Each row is followed by roughly how far along a hidden order it lies, from 0 to 12. A new part has a new order.
[ 11   0 -11  16 -12  -3   2  17  -3 -11  -3  17 -13  11  16  20   5  24
   9]
0
[ -8  -2 -17 -16   3  -7 -13   8  -7  -1  -3  18  -3  28 -13 -14   1  11
  10]
9
[  1   1  -9   5   6  -1   6  -7   6 -15   0  -1  -7  -8   0   2   4  -4
  -5]
3
[  4   2  -3  11   7   4  10 -11   8 -23   2 -10  -7 -18  10  13   5  -3
  -9]
4
[ -5   1  -6  -2  12   2   5 -13   6 -16   1  -6  -2 -15  -5  -5   4 -12
  -9]
3
[ 13   0 -13   7   9   5   4  -6   6 -37   1  -1 -12   1  18  20   8  19
  -4]
2
[  5   1  -7   8   8   0   7  -9   7 -14   0  -6  -7 -10   1   5   3  -3
  -6]
3
[  8   1   0   9   8   4   9 -15   8 -19   2 -13  -4 -17   8  12   3  -3
 -10]
4
[ -2   2   3   7   4   5  10 -11   7 -15   3 -11  -4 -20   6   7   4  -8
 -11]
4
[  6  -2 -21   7  13 -15   4 -14   8   8  -5   8  -4  -1 -31 -20  -1 -22
  -2]
10
[ 27  -3  12   0 -15  -1 -15  21  -9  26  -3   5  11  25  11  19 -11  32
  16]
7
[-11   2   4 -32  10  20 -13  -3  -5 -38   8 -12   1   9  22   7   7  22
  -5]
7
[  9   1  -5  11   6   0   6  -8   7 -12   0  -5  -5  -8   1   7   2  -4
  -6]
3
[-15   1   8  -1   4  -3   7 -12   3  22   0  -7   8 -19 -23 -24  -3 -37
  -9]
4
[-8  0 -5 -7  3  2 -2  0  1 -8  1  2 -3 -2  0 -5  3  2  0]
0
[-16   2  14  -3  -4   8   5  -1  -2   2   4  -9   3 -16   8  -1   1 -10
  -4]
5
[ 12   1 -14  15  19  -3  14 -26  17 -24   0 -13  -8 -24  -9   3   5 -21
 -16]
11
[ 13   2  -1   7  13   8   8 -17  10 -30   3 -19  -4 -19  13  18   4   0
 -14]
4
[ 12   1 -24   9  26   1  11 -24  14 -45   0  -8 -15 -15  -2   7  10  -4
 -13]
11
[ -9   0   2 -26   5  15 -12   4  -7 -28   6  -6   0  14  20   7   5  29
   0]
8
[-5 -1 -6  1 -4 -5 -1  7 -3  3 -2 12 -3  9 -4 -5  1  2  5]
1
[-11   2  14 -10  -4  14   0   2  -3 -14   6 -11   2  -8  22  11   4  10
  -4]
6
[-11   1  -5  -9   8   7  -1  -3   0 -26   3  -2  -7   1  10   1   7  10
  -4]
0
[-16   2   6   9 -17  -1   7  14  -5   6   0   9  -4  -5   9   4   3  -1
   3]
5
[  1   1  -2   1  14   6   7 -17   9 -28   3 -14  -6 -18   6   7   6  -4
 -13]
3
[  6   2  -2  20  11  -2  19 -24  16 -11   1 -16  -5 -32  -6   4   3 -31
 -17]
12
[ -3  -1 -16 -11  -3   2 -11  16  -8 -22   0  17  -9  29  13   6   6  36
  10]
8
[-12   3  11  -2   1  12   6  -7   2 -16   5 -16   0 -20  17   9   4  -4
 -10]
5
[ -1  -2 -14  -4 -11  -4 -11  24 -11  -5  -3  26  -9  34  12   6   4  35
  16]
8
[  3   3   8  22   6   4  22 -21  14 -15   4 -21  -5 -41  10  14   5 -23
 -17]
12
[ -2   1  -6   2  11   5   8 -14   7 -23   2 -10  -6 -19   2   3   5  -9
 -11]
3
[ -1   2  -2   2  11   7   7 -16   9 -28   3 -15  -3 -20   7   7   6  -7
 -13]
4
[ -3   1   5   6   5   2   8 -13   6  -4   2 -11   1 -21  -2  -1   1 -17
  -9]
4
[-24   0   5 -32   3  10 -13   4 -11  -3   4  -1   8  12  -1 -17   0   9
   1]
7
[-17   2   9  -8  -6  13   1   7  -5 -18   5  -5  -3  -5  23  10   6  14
  -3]
6
[-12   0 -14 -24   7   9 -11   6  -6 -34   3   7  -8  22  14   0   9  29
   3]
8
[-16   1   0 -21   0  15  -8   8  -6 -31   5   1  -4  10  25   8   8  28
   0]
7
[ -3   1  -8  -9  10   5  -1  -6   1 -26   2  -3  -5   2   6   2   5   9
  -5]
1
[ 11   0  -9   3   2   4   3   4   1 -32   0   3 -11   7  20  21   7  28
   0]
1
[ -7   0  -6 -36  20  14 -16  -8  -3 -36   6  -9   1  15   8  -4   5  22
  -4]
8
[-26   3  14 -15   0  14   3  -3  -3 -11   6 -13   3 -16  11  -4   3  -8
 -10]
6
[-18   2  10 -13  -2  16  -1   2  -5 -18   6  -9   0  -6  24  10   5  13
  -4]
6
[ 32  -1 -21  27   9 -13  10  -9  13 -16  -6   5 -12  -3  -5  14   3   1
  -2]
11
[-16   3  15 -14   2  17   0  -4  -3 -22   7 -16   2 -12  22   8   4   7
  -9]
6
[-11   1  -6 -18  14  12  -2 -12   2 -36   5 -11  -5  -3  11   1   8   8
  -9]
1
[  1   1  -8  -4   5   6   0   0   1 -30   2  -2  -8   3  15  12   7  17
  -2]
1
[-17  -2  -7 -19  -8  -6 -14  19 -13  18  -3  22   2  31 -12 -22  -1   9
  15]
8
[ 10  -2 -27  -2  12  -5  -4  -2   2 -30  -2  11 -13  20  -3   1   7  18
   3]
9
[ 12   0 -13  18  14 -10  11 -21  13  -5  -3  -4  -6 -16 -19  -7   0 -25
  -9]
11
[-12   2  10 -14   0  19  -2   1  -3 -32   7 -13  -2  -2  32  16   6  21
  -6]
6
[-11   1  13 -10  -9  10  -5   9  -6  -1   4  -4   4   1  17   7   0  14
   2]
6
[ -5   1  -3 -17  14  11  -3 -11   2 -25   4 -12   1  -4   6  -1   4   7
  -7]
0
[  4   0 -14  20 -10  -2   3  16  -2 -24  -2  16 -18  11  24  23   9  30
   7]
0
[ 18  -2 -27  23   3 -20   7   0   7   3  -8  21 -13  10 -19  -4   2  -6
   5]
10
[ -9  -1 -22 -10  -2   0 -10  17  -6 -26  -1  23 -14  30  12   2   9  33
  10]
8
[ 17   0 -12  15   2  -2   5  -1   6 -26  -1   3  -8   1  13  19   6  16
  -1]
2
[ -5   1  -7  -6   6   8   0  -1   1 -38   3  -1  -8  -1  17   9   8  12
  -5]
0
[ 28  -1 -20  11  19  -6   2 -15  12 -22  -3  -3  -9   3  -7   8   2   4
  -4]
10
[ -9  -2 -12 -19   0  -3 -14  11  -9   6  -2  16   0  28 -10 -17   0  13
  10]
8
[-29   1 -23  -3   1  -4   5   3  -3 -28   0  22 -18   5  -1 -12  14   0
  -1]
2
[ 18   3  12  21  13   8  20 -28  17 -25   4 -32  -2 -43  14  23   2 -17
 -22]
12
[ -3   4 -10  19  15   5  23 -25  17 -46   4 -15 -16 -40  10  12  12 -18
 -21]
12
[-13   1   0 -17  -4  11  -8  11  -8 -22   4   4  -4  15  24  12   7  30
   3]
7
[ -3  -1   4 -18  -4   4 -13  12  -9   4   1   5   6  21   5  -1  -3  20
   8]
8
[  8   3  -2  30   5  -1  22 -16  14 -18   1 -11 -11 -34   6  15   5 -21
 -13]
12
[ -7   1  -6  -3  11   0   5 -13   5 -12   1  -5  -2 -11 -10 -10   3 -15
  -8]
3
[  4  -2 -27  -3  13  -7  -4  -5   3 -19  -3  14  -9  18 -11  -7   5   7
   3]
10
[-23   0   7 -21  -6   7 -10  12 -11   3   3   7   4  13   5 -10   1   8
   7]
7
[-10   2   6  -1   9   8   9 -16   6 -16   4 -16  -1 -23   1  -3   3 -18
 -14]
4
[-12   1  -7 -10   5   6  -1  -2  -1 -23   3  -1  -5   0   7  -3   7   7
  -3]
0
[ -5   0 -11  -5 -10   4  -9  21  -9 -23   0  17 -12  28  27  19   8  45
  12]
8
[  2  -2 -29  -1   1  -5  -6  14  -5 -31  -4  25 -17  30   8   7  10  32
  11]
9
[ -5   3   5   3   6   9  10 -12   6 -22   5 -17  -4 -22  12  10   5  -6
 -15]
4
[  3   1  -7  -2  16   6   2 -16   9 -32   3 -13  -6 -13   5   6   6   0
 -12]
3
[  4   0  -5  -6   5   3  -3  -2   0 -13   1  -2  -3   4   3   4   2  10
   0]
1
[ 11  -1 -26  16  13 -11   8 -11  10 -20  -4   9 -15  -1 -14  -1   7  -6
  -3]
10
[ -2  -1 -10   0   1  -3   0   2  -1  -3  -2   9  -4   8  -4  -7   2  -1
   3]
1
[-18   4  11  -9   8  19   8 -14   4 -34   8 -22  -2 -27  21   8   8  -4
 -17]
5
[ 19   1  -2  19  17   0  14 -28  17 -11   0 -21   0 -31  -9   5  -1 -26
 -17]
11
[  1   1  -9  -2  12   5   2  -8   5 -29   2  -6  -7  -5   5   4   6   5
  -6]
2
[-10   3  11  -4  -1  12   6   3   0 -20   5 -12  -2 -17  20  13   5   2
  -8]
5
[-28   1   9  -4 -16   1   2  14 -10  16   2  12   1  -1   2  -9   2  -6
   4]
6
[ -6   3  13  -5   6  16   6 -13   5 -25   7 -24   1 -24  20  14   4  -1
 -15]
5
[  1   0  -7  -3   9   1   0  -7   3 -11   0  -4  -2   0  -3  -4   2  -1
  -3]
2
[  5   0 -14   8   3   0   1   2   1 -23  -1   5 -10   8   9  10   6  14
   1]
1
[ 23   1   2  25  12  -4  17 -24  16   0  -1 -19   0 -31 -10   8  -3 -26
 -13]
11
[ 24  -2 -13 -14  17   2 -11  -6   2 -24   0  -3  -1  20   3  11   1  26
   3]
9
[ -9   1  -4 -17  13  12  -2 -11   2 -32   5 -10  -3  -4   9   0   6   6
  -8]
1
[ 13   3   3  24   9   6  22 -22  16 -24   3 -23  -7 -40  10  21   5 -18
 -19]
12
[ -7   3   7  -3  13  14   9 -20   8 -30   7 -23  -2 -27  13   8   6  -9
 -18]
4
